How the units are linked:
Ped: q>Fuf, s>Tir
Feg: q>Les, s>Tir
Fet: q>Fus, s>Ter
Gil: q>Fik, s>Kof
Fuf: q>Keb, s>Zuf
Tal: q>Tir, s>Duz
Zos: q>Reg, s>Fet
Teb: q>Reg, s>Muk
Fil: q>Zuv, s>Ven
Tav: q>Ful, s>Lok
Far: q>Zir, s>Gab
Nos: q>Sop, s>Zos
Reg: q>Nos, s>Fus
Gat: q>Sul, s>Zir
Foz: q>Fet, s>Fik
Geb: q>Gab, s>Luv
Ren: q>Geb, s>Fev
Fik: q>Ter, s>Big
Rus: q>Tup, s>Gof
Tup: q>Kof, s>Reg
Rad: q>Lok, s>Feg
Lud: q>Gul, s>Gol
Kob: q>Naf, s>Muz
Gul: q>Mun, s>Ped
Muk: q>Tir, s>Fuf
Gof: q>Tav, s>Lik
Ged: q>Fus, s>Lok
Dor: q>Gef, s>Rad
Keb: q>Muk, s>Lut
Ruf: q>Tal, s>Sul
Nal: q>Gat, s>Far
Duz: q>Muk, s>Dor
Ful: q>Gol, s>Fas
Luv: q>Ren, s>Vub
Sos: q>Dor, s>Les
Zir: q>Nal, s>Maz
Gab: q>Maz, s>Ren
Kar: q>Fik, s>Gul
Vub: q>Maz, s>Kob
Ter: q>Foz, s>Kar
Fus: q>Zos, s>Foz
Kel: q>Gof, s>Zat
Lik: q>Gab, s>Bop
Tid: q>Gol, s>Zaz
Bop: q>Rus, s>Kel
Zat: q>Lik, s>Fil
Zuf: q>Reg, s>Gul
Big: q>Tup, s>Tav
Sop: q>Nos, s>Reg
Zek: q>Fil, s>Ruf
Zuv: q>Zat, s>Luv
Tir: q>Teb, s>Keb
Tuk: q>Zud, s>Gil
Zaz: q>Ged, s>Sop
Muz: q>Tal, s>Gef
Kof: q>Gil, s>Rus
Gef: q>Ped, s>Sos
Zud: q>Fas, s>Kof
Naf: q>Vub, s>Tal
Lok: q>Zaz, s>Nos
Maz: q>Far, s>Geb
Gol: q>Sop, s>Ped
Fiv: q>Ruf, s>Gat
Sul: q>Maz, s>Nal
Fas: q>Tav, s>Tuk
Lut: q>Fuf, s>Reg
Ven: q>Zek, s>Fiv
Les: q>Rad, s>Teb
Mun: q>Zuf, s>Lud
Fid: q>Gil, s>Tup
Fev: q>Luv, s>Naf
Fel: q>Tuk, s>Fid

The rows follow the links: the fewer symbols apart two units are, the more alike their rows tend to be.

Row, then unit:
23 84 21 13 -33 -32 36 -62 28 -39 -6 -41 -6 -25 -30 -14 56 48 35 2 58 52 30 -72 -5 10 -3 29 -17 -23 9 -4 27 68 34 -53 14 13 -33 -7 8 34 77 -13 26 21 95 -46
unit: Ter
23 101 15 21 -36 -30 48 -71 38 -35 -4 -39 -2 -23 -37 -10 55 49 38 11 55 54 36 -69 6 8 -2 25 -6 -22 -1 -6 24 70 16 -48 7 20 -40 -18 16 31 78 1 40 28 82 -37
unit: Foz
5 -83 35 1 14 -6 -30 21 -11 64 -4 -40 -12 1 -27 22 54 14 -36 -59 -1 26 -65 -28 -12 69 -10 5 -25 -43 -58 60 3 -21 44 -68 40 -17 -41 72 -10 36 18 -6 -13 -18 38 -52
unit: Zuf
-14 -27 8 38 20 23 -32 -8 54 -33 3 10 -17 -79 18 -55 -42 -14 -69 -5 44 -24 -41 23 -44 -40 -31 29 34 53 -42 15 -7 38 4 5 -26 37 79 -17 13 -100 -52 -15 9 -63 -14 -49
unit: Fiv
13 -75 -19 50 22 -10 7 38 -8 -7 -24 -29 -67 38 45 6 8 -9 -18 36 -51 16 5 -19 -38 -44 48 -49 -38 79 68 7 12 2 -82 35 -2 7 2 -16 76 -20 -55 -31 -31 -10 -62 -32
unit: Tal
-15 -58 -17 37 -10 -21 17 29 -35 14 -3 -23 -66 34 88 39 17 -7 9 85 -56 -20 33 -60 8 -14 7 -77 -30 30 76 11 24 20 -82 55 14 49 -11 -8 29 6 20 -32 -7 3 -19 6
unit: Kob
-19 -14 1 -20 -50 -45 -20 12 -74 13 -7 -35 -14 -23 46 -8 -25 6 -16 45 -1 -110 33 -71 51 46 -29 -43 54 -54 82 -32 -28 32 35 62 17 40 2 -9 -3 -28 -4 -11 14 -3 42 39
unit: Geb
18 -62 55 8 58 19 -33 -11 27 -41 -9 19 -45 -80 75 -59 35 -39 3 -2 -51 -6 19 17 -47 -25 -26 20 16 39 -79 25 14 3 -9 7 -38 47 80 4 17 -84 -15 9 -3 -31 -21 -41
unit: Fil
-12 -50 -15 20 -36 -38 1 16 -54 16 -1 -29 -49 13 86 33 -4 -5 -2 89 -32 -65 31 -75 22 10 -20 -77 -7 0 86 -4 6 28 -51 67 27 69 -9 -8 7 -13 20 -34 9 -9 11 24
unit: Vub
12 -103 14 10 25 0 -20 44 -15 73 -11 -34 -17 43 -34 35 48 9 -42 -55 -29 46 -58 -6 -16 45 41 -15 -41 -19 -41 54 -2 -51 7 -52 31 -38 -51 68 29 47 -26 3 -32 -13 -15 -36
unit: Ped
-48 -14 -29 -19 6 46 4 35 58 55 62 59 9 32 21 73 -7 -15 13 29 -18 27 -46 85 13 -16 -38 -25 -39 17 -60 38 49 -55 -57 6 13 6 11 26 -69 34 57 -8 -17 -4 -53 29
unit: Ful
34 20 -38 7 13 -3 28 13 -24 -16 -51 -2 24 67 -67 3 -6 1 22 -30 -36 41 27 29 -8 -42 98 6 3 20 36 -41 -34 -31 -27 4 -28 -74 -43 -29 69 24 -72 32 -3 37 -81 27
unit: Feg
-14 -97 39 5 14 5 -37 29 3 66 10 -33 -18 -10 -2 23 48 9 -49 -40 -1 14 -67 -28 -7 65 -27 -3 -25 -35 -63 73 20 -15 36 -64 44 6 -28 74 -19 33 28 -19 -26 -27 46 -54
unit: Mun
36 -42 7 -3 35 -9 0 32 -57 16 -56 -37 2 60 -64 -11 17 10 -19 -86 -26 37 -9 -5 -27 18 86 16 -22 -1 23 -2 -34 -43 23 -34 3 -80 -46 17 59 48 -77 13 -33 24 -24 -14
unit: Muk
38 -26 72 -44 58 -13 -38 -17 -48 -43 -36 15 -20 -58 49 -64 45 -44 50 -32 -83 -31 71 3 -14 12 -2 40 43 -35 -57 -13 -22 -28 43 13 -41 12 58 7 -9 -43 -16 40 6 2 -3 21
unit: Zat
-10 77 9 -52 19 6 17 -23 -11 -21 15 56 41 58 18 -11 -41 3 47 -37 14 28 30 54 -14 -8 1 29 -45 13 37 -12 35 -45 13 9 12 -55 12 -13 -98 84 47 -14 -35 46 46 38
unit: Tup
-10 -55 -11 27 -13 -29 10 33 -34 12 0 -36 -63 22 94 32 17 -6 6 95 -52 -33 38 -63 19 -5 -8 -79 -30 18 82 5 17 21 -72 50 19 46 -7 -13 29 -4 24 -28 -15 2 -18 5
unit: Naf
41 -46 -7 3 23 -10 -1 29 -51 21 -58 -33 14 68 -62 0 10 7 -16 -71 -41 40 -9 -3 -34 -8 99 5 -26 14 32 -5 -30 -47 5 -28 4 -78 -59 14 65 41 -85 11 -24 23 -38 -21
unit: Tir
4 38 -51 23 -39 26 39 -18 88 33 37 3 18 -14 -64 70 53 10 20 70 7 53 -12 11 47 -10 -17 -16 21 -33 -96 -3 7 23 -38 -36 -11 39 -46 8 27 -6 59 42 58 15 -50 16
unit: Nos

Each walk starts at a row. The symbols on each line, taken left to right, move it on to the next unit.
Answer with the unit's row; about right is enough.
new walk
-14 -95 31 9 14 13 -34 32 11 78 19 -24 -15 -12 -1 34 45 5 -41 -22 -5 21 -75 -19 1 66 -37 -19 -34 -33 -78 74 23 -21 22 -54 47 15 -22 79 -22 26 36 -7 -17 -30 17 -46
q q s s: -31 -68 -22 13 -3 34 -8 37 57 88 49 10 -8 2 -13 77 41 -2 -20 29 -11 34 -76 27 26 23 -38 -30 -14 -18 -107 65 26 -27 -31 -32 9 24 -25 64 -18 9 49 9 0 -22 -51 -1
s s q q: 17 43 -22 7 -28 2 35 -18 49 31 5 -30 20 0 -95 54 82 41 20 3 27 71 -19 -20 30 26 11 12 6 -57 -90 12 -2 15 5 -70 -5 -7 -66 21 32 37 51 40 42 28 -4 -18
new walk
-6 -47 17 -5 -25 -44 -19 11 -68 13 -6 -28 -53 -13 97 15 15 -13 18 81 -48 -83 51 -71 41 31 -27 -64 14 -31 63 -7 2 22 -20 57 21 63 1 -3 9 -13 29 -11 2 -2 15 30
s q s q q: -24 11 -10 4 -52 -26 -30 1 -46 -6 3 -18 21 -32 -10 -22 -81 11 -55 12 62 -97 -18 -42 30 21 -31 -3 79 -29 73 -34 -50 53 50 33 16 25 17 -21 4 -56 -55 -20 17 -37 50 20
s q q q q: -25 26 -10 8 -39 0 -38 -7 -10 -15 3 -7 37 -38 -38 -32 -92 6 -68 -12 85 -77 -38 -8 14 7 -31 25 66 -10 42 -29 -52 40 59 18 2 2 24 -24 6 -66 -68 -11 18 -46 38 -3
new walk
25 -65 62 -14 50 -9 -36 -13 -26 -29 -17 4 -56 -65 98 -42 54 -51 38 19 -84 -34 63 -18 -19 3 -23 -3 25 -2 -51 7 6 -8 -1 28 -30 52 63 6 10 -61 8 17 -3 -9 -6 0
q s s s q: -4 -40 12 52 23 25 -28 -3 53 -35 4 14 -21 -71 28 -47 -40 -24 -64 4 31 -13 -40 17 -57 -36 -21 18 16 69 -23 17 -4 35 -13 1 -19 40 80 -11 30 -106 -58 -22 2 -60 -17 -61
s s s s: -14 14 6 -25 -42 -31 -30 2 -74 -7 -13 -15 24 -18 4 -24 -58 6 -20 10 7 -122 24 -52 49 48 -25 -6 68 -60 69 -42 -51 28 59 49 13 17 1 -17 -9 -30 -34 -3 16 -11 52 50
new walk
-47 4 -30 -22 20 40 12 16 37 29 50 77 9 49 52 35 -46 -18 6 20 4 29 -37 88 -9 -36 -33 -16 -55 44 2 23 49 -49 -51 29 17 -8 21 0 -95 41 40 -28 -30 5 -29 32
q s q q: 0 65 -52 24 -35 20 40 -21 91 22 35 10 19 -16 -54 65 39 7 36 80 8 48 0 15 48 -21 -13 -19 9 -17 -87 -19 14 22 -51 -19 -23 34 -31 -5 28 -10 62 44 56 13 -63 19
q s s q q s: 16 90 20 3 -17 -25 39 -59 23 -46 5 -19 -1 1 -14 -18 35 43 42 -3 55 54 28 -55 -12 16 -9 26 -38 -8 29 -3 45 54 29 -43 23 -2 -22 -1 -33 56 77 -18 5 26 109 -42
new walk
-14 -31 1 -16 -42 -46 -12 11 -80 11 6 -30 -25 -3 63 11 -7 -7 10 64 -33 -89 44 -79 51 40 -26 -58 32 -51 80 -18 -22 33 4 60 24 49 -14 -11 0 -9 18 -8 9 3 37 43
s s s q q: 43 5 -16 -2 12 -7 23 20 -34 1 -56 -27 25 64 -88 6 12 11 8 -60 -30 43 13 10 -13 -8 99 15 -7 3 23 -25 -37 -39 4 -31 -11 -87 -62 -2 69 44 -74 39 -6 41 -45 -2
s s s s: -4 -89 43 5 5 0 -27 21 -1 64 6 -40 -22 -16 -11 21 57 18 -44 -44 10 27 -61 -36 -10 65 -21 1 -28 -48 -64 74 18 -12 47 -56 49 0 -33 75 -13 41 33 -15 -22 -27 57 -63
new walk
31 32 48 -81 33 -18 -20 -19 -74 -36 -33 21 34 -3 7 -53 5 -27 58 -59 -50 -44 69 16 9 31 16 45 34 -56 -5 -44 -31 -46 69 17 -15 -45 20 -2 -26 16 -20 32 -3 37 22 48
q s q s q: -13 16 -49 12 -34 38 30 5 82 43 46 14 11 -9 -38 74 37 1 11 79 -9 35 -20 33 51 -18 -24 -25 16 -18 -98 6 8 5 -61 -13 -16 33 -23 5 19 -20 55 43 48 7 -75 22
s q s q q q: -7 7 -46 23 -33 27 28 1 77 53 45 9 16 -9 -48 82 42 6 21 65 -1 46 -32 22 47 -5 -23 -21 16 -31 -111 14 8 3 -45 -31 -6 36 -37 18 17 -5 56 39 50 5 -66 12
new walk
-25 44 -35 -36 15 40 26 4 33 24 55 85 41 48 19 42 -23 -19 61 25 -26 27 0 92 27 -23 -22 1 -27 5 -44 3 33 -62 -43 13 -12 -6 13 3 -88 43 59 4 -8 35 -51 69
q s s q s: -28 60 2 -40 27 16 12 1 -11 -21 23 59 21 62 44 -16 -52 -1 36 -36 16 17 11 60 -17 -11 -6 29 -59 36 60 4 46 -48 -7 23 17 -45 28 -11 -107 77 38 -32 -49 31 32 32
q s s s: 20 34 35 -80 32 -4 -19 -10 -65 -26 -20 33 44 2 5 -45 -2 -25 69 -51 -57 -32 70 33 12 31 12 43 32 -53 -15 -36 -18 -61 60 21 -18 -41 19 2 -43 31 -7 42 -11 46 6 64
new walk
-24 -25 -46 24 -21 37 13 16 77 66 50 17 2 -11 -23 85 32 -9 -1 63 -10 32 -54 37 38 -7 -41 -34 5 -19 -111 33 14 -8 -50 -20 -7 40 -21 28 -3 -5 49 25 33 -9 -78 19
q s q q: 26 -46 21 -13 22 -11 -22 37 -56 20 -52 -48 9 44 -68 -8 34 19 -27 -96 -15 27 -23 -8 -13 39 72 23 -6 -20 4 15 -28 -39 48 -53 12 -85 -45 34 46 50 -63 18 -32 14 1 -28
s s s q: 20 86 -20 31 -41 -7 50 -51 67 -6 17 -25 9 -28 -70 33 69 37 35 40 35 59 15 -43 31 -2 -4 7 13 -41 -57 -13 6 63 -9 -52 -10 32 -48 -2 37 10 73 26 58 26 13 -10
new walk
11 -56 -25 31 9 -13 26 38 -18 4 -21 -25 -60 58 54 32 17 -1 2 52 -60 12 25 -24 -12 -45 47 -67 -57 65 79 -2 22 -2 -91 43 1 4 -14 -25 63 8 -14 -26 -22 12 -64 -11
q q s q s: 16 -76 31 -6 22 -10 -25 31 -45 47 -41 -44 6 30 -56 4 34 14 -30 -96 -9 23 -40 -16 -24 61 47 14 -23 -31 -19 36 -16 -43 58 -61 30 -67 -52 56 23 48 -44 4 -29 -3 22 -41
q q q s s: 24 -52 23 -16 14 -12 -19 24 -42 41 -41 -47 11 33 -83 4 46 24 -22 -100 -2 35 -37 -19 -14 51 52 27 -8 -46 -24 25 -24 -35 55 -65 23 -71 -59 43 35 54 -40 19 -15 10 15 -37
new walk
-21 21 -17 21 -37 1 -33 -5 -2 -17 -3 -10 36 -46 -33 -32 -92 6 -71 -17 87 -73 -48 -7 6 4 -27 26 62 -2 38 -25 -50 47 65 11 0 4 31 -23 -3 -70 -74 -15 20 -52 39 -4
s q s q: -24 22 -14 2 -46 -8 -32 3 -35 -9 -8 -16 28 -40 -30 -30 -86 12 -61 -10 78 -97 -22 -28 29 20 -27 16 69 -33 58 -35 -53 49 72 23 6 4 16 -21 0 -55 -60 -8 14 -35 47 19
q q q: -23 5 -11 25 -24 11 -36 -8 19 -17 0 4 23 -56 -30 -36 -84 4 -80 -9 81 -59 -56 5 -12 -2 -30 32 59 8 24 -15 -41 45 49 15 -4 10 48 -19 9 -84 -72 -19 19 -59 26 -21
